Here is a tiny trained network, its code and every weight. The questions are about switching its units off for an input and a class, where a switched-off unit gives its printed mean instead of its output.

import numpy as np


def w(rows, s, z=0):
    codes = np.array(rows[::2]) - 128.0
    scale = np.full(codes.shape[1], s)
    scale[-1] = z or s
    return codes * scale


def f(y):
    return y / 2 * (1 + np.tanh(0.7978845608 * (y + 0.044715 * y**3)))


def log_softmax(a):
    a = a - a.max(-1, keepdims=True)
    return a - np.log(np.exp(a).sum(-1, keepdims=True))


def net(x, mask):
    res = np.array(x, float).reshape(1, 4) / 4 @ E
    y = f(res @ A[0][:, :-1].T + A[0][:, -1])
    res = res + np.where(mask, y, B[0][:, -1]) @ B[0][:, :-1]
    return log_softmax(res[-1] @ U[:, :-1].T + U[:, -1])


A, B = {}, {}
E = w([
[170,99,87,126,155,124,23,2,86,41],'x0',
[107,33,9,57,44,90,124,64,85,184],'x1',
[173,55,158,60,173,192,136,180,11,142],'x2',
[87,127,179,159,156,32,56,133,98,146],'x3',
],0.008)
A[0] = w([
[88,70,42,98,69,42,86,65,98,130,151],'neuron 1',
[80,226,188,186,122,120,152,162,226,157,107],'neuron 2',
[164,144,103,127,128,152,81,88,136,84,210],'neuron 3',
[174,141,200,142,233,125,83,119,77,64,254],'neuron 4',
[155,110,84,117,149,176,104,87,110,104,121],'neuron 5',
[129,144,206,133,169,104,132,195,124,147,183],'neuron 6',
[105,101,93,126,95,86,142,101,158,132,96],'neuron 7',
[161,79,104,81,129,188,166,147,90,160,188],'neuron 8',
[167,83,88,93,132,161,96,78,73,127,157],'neuron 9',
[169,143,119,147,170,126,66,73,131,58,243],'neuron 10',
[147,135,191,120,184,139,111,136,87,96,172],'neuron 11',
[148,119,76,129,98,162,160,128,148,111,177],'neuron 12',
[87,156,96,146,83,87,144,111,176,143,100],'neuron 13',
[196,104,96,85,128,255,172,135,105,124,211],'neuron 14',
[81,204,134,175,123,101,141,101,251,112,215],'neuron 15',
[121,136,163,160,220,78,69,125,111,124,199],'neuron 16',
[153,161,148,175,179,113,69,74,126,30,137],'neuron 17',
[72,240,159,192,132,115,143,168,195,132,97],'neuron 18',
[104,98,95,131,99,80,98,105,109,151,136],'neuron 19',
],0.0082,0.0031)
B[0] = w([
[7,186,134,208,186,107,121,153,20,233,247],'neuron 1',
[152,140,97,152,65,170,67,88,130,31,210],'neuron 2',
[156,118,143,98,66,110,140,108,143,130,175],'neuron 3',
[120,76,209,119,181,148,206,165,179,132,211],'neuron 4',
[159,116,125,116,61,140,124,102,150,99,168],'neuron 5',
[89,75,194,150,147,254,165,162,116,148,188],'neuron 6',
[105,153,120,178,198,75,142,130,117,165,162],'neuron 7',
[127,74,112,104,80,197,111,124,114,111,194],'neuron 8',
[170,146,111,139,58,149,88,103,130,87,197],'neuron 9',
[152,111,164,50,87,134,158,126,157,149,200],'neuron 10',
[97,117,196,143,181,145,184,149,141,141,173],'neuron 11',
[182,133,146,103,119,97,149,113,167,123,158],'neuron 12',
[76,162,108,162,152,114,138,139,70,172,168],'neuron 13',
[149,4,165,65,113,239,164,142,170,102,208],'neuron 14',
[118,154,68,126,8,138,58,49,79,114,211],'neuron 15',
[154,67,212,88,151,151,195,152,181,111,178],'neuron 16',
[147,48,182,51,109,169,175,119,164,123,192],'neuron 17',
[145,139,85,153,81,192,76,108,141,8,200],'neuron 18',
[95,156,130,150,151,106,137,140,68,180,177],'neuron 19',
],0.0074,0.012)
U = w([
[118,140,148,178,205,134,146,143,162,102,93],'0',
[109,152,81,156,98,135,76,119,93,124,143],'1',
[200,117,127,93,92,135,127,111,181,92,145],'2',
[151,121,78,114,154,119,145,147,175,148,62],'3',
[101,210,94,169,144,16,111,113,103,179,116],'4',
[200,198,73,119,251,52,89,153,189,99,7],'5',
[96,110,161,109,168,132,165,152,124,187,143],'6',
],0.014,0.012)

Each question gives the input, the list of numbers given to net, and the class t.
The units are the neurons (one row each of A and B). Each row of codes is followed by its name. A weight is (code - 128) times the scale printed after its matrix; where a second scale follows, it is the last column's (A, B and U).
mask holds one flag per neuron, in row order. A switched-off neuron (its flag False) gives its mean, the last column of its row in B, instead of its output. The means were averaged over made-up inputs and are rounded, as every weight is.
A unit's drop is (log p(t) with every unit on - log p(t) with that unit switched off) / (log p(t) with every unit on - log p(t) with every unit switched off).
The circuit of an input: a set's keep is (log p(t) with only the set's units on - log p(t) with every unit switched off) / (log p(t) with every unit on - log p(t) with every unit switched off). Starting from the 12 units with the biggest drops (on a tie, the unit counted first), units are removed one at a time, each time the one whose removal leaves the highest keep (on an exact tie, the one counted first), for as long as the keep stays at least 0.8.
circuit, biggest first: the units of the circuit, biggest drop first
most important unit: the unit with the biggest drop
k most important neurons: the k neurons with the biggest drops, biggest first
drop of u: that unit's drop, to one decimal
input [-7,-1,5,-8], class 2: 3 most important neurons => [neuron 1; neuron 14; neuron 8]
input [1,7,6,-1], class 1: circuit, biggest first => [neuron 1; neuron 9]
input [7,3,-3,-2], class 4: most important neuron => [neuron 1]
input [-4,2,-8,5], class 1: 2 most important neurons => [neuron 18; neuron 2]
input [0,5,0,-4], class 1: circuit, biggest first => [neuron 4; neuron 1]
input [-5,-8,-8,6], class 1: 4 most important neurons => [neuron 15; neuron 13; neuron 14; neuron 10]
input [8,3,-4,-3], class 4: circuit, biggest first => [neuron 1; neuron 14; neuron 18]
input [8,-5,6,8], class 6: 2 most important neurons => [neuron 4; neuron 11]
input [2,6,-5,-8], class 1: 3 most important neurons => [neuron 14; neuron 9; neuron 5]
input [7,4,-1,4], class 4: 3 most important neurons => [neuron 1; neuron 14; neuron 6]
input [4,-4,2,1], class 6: 3 most important neurons => [neuron 2; neuron 4; neuron 18]
input [-7,2,0,-6], class 2: drop of neuron 1 => 0.6
input [1,-8,-7,3], class 2: drop of neuron 4 => 0.0
input [-4,-4,1,3], class 0: most important unit => neuron 6
input [-2,-4,2,3], class 0: drop of neuron 14 => 0.1
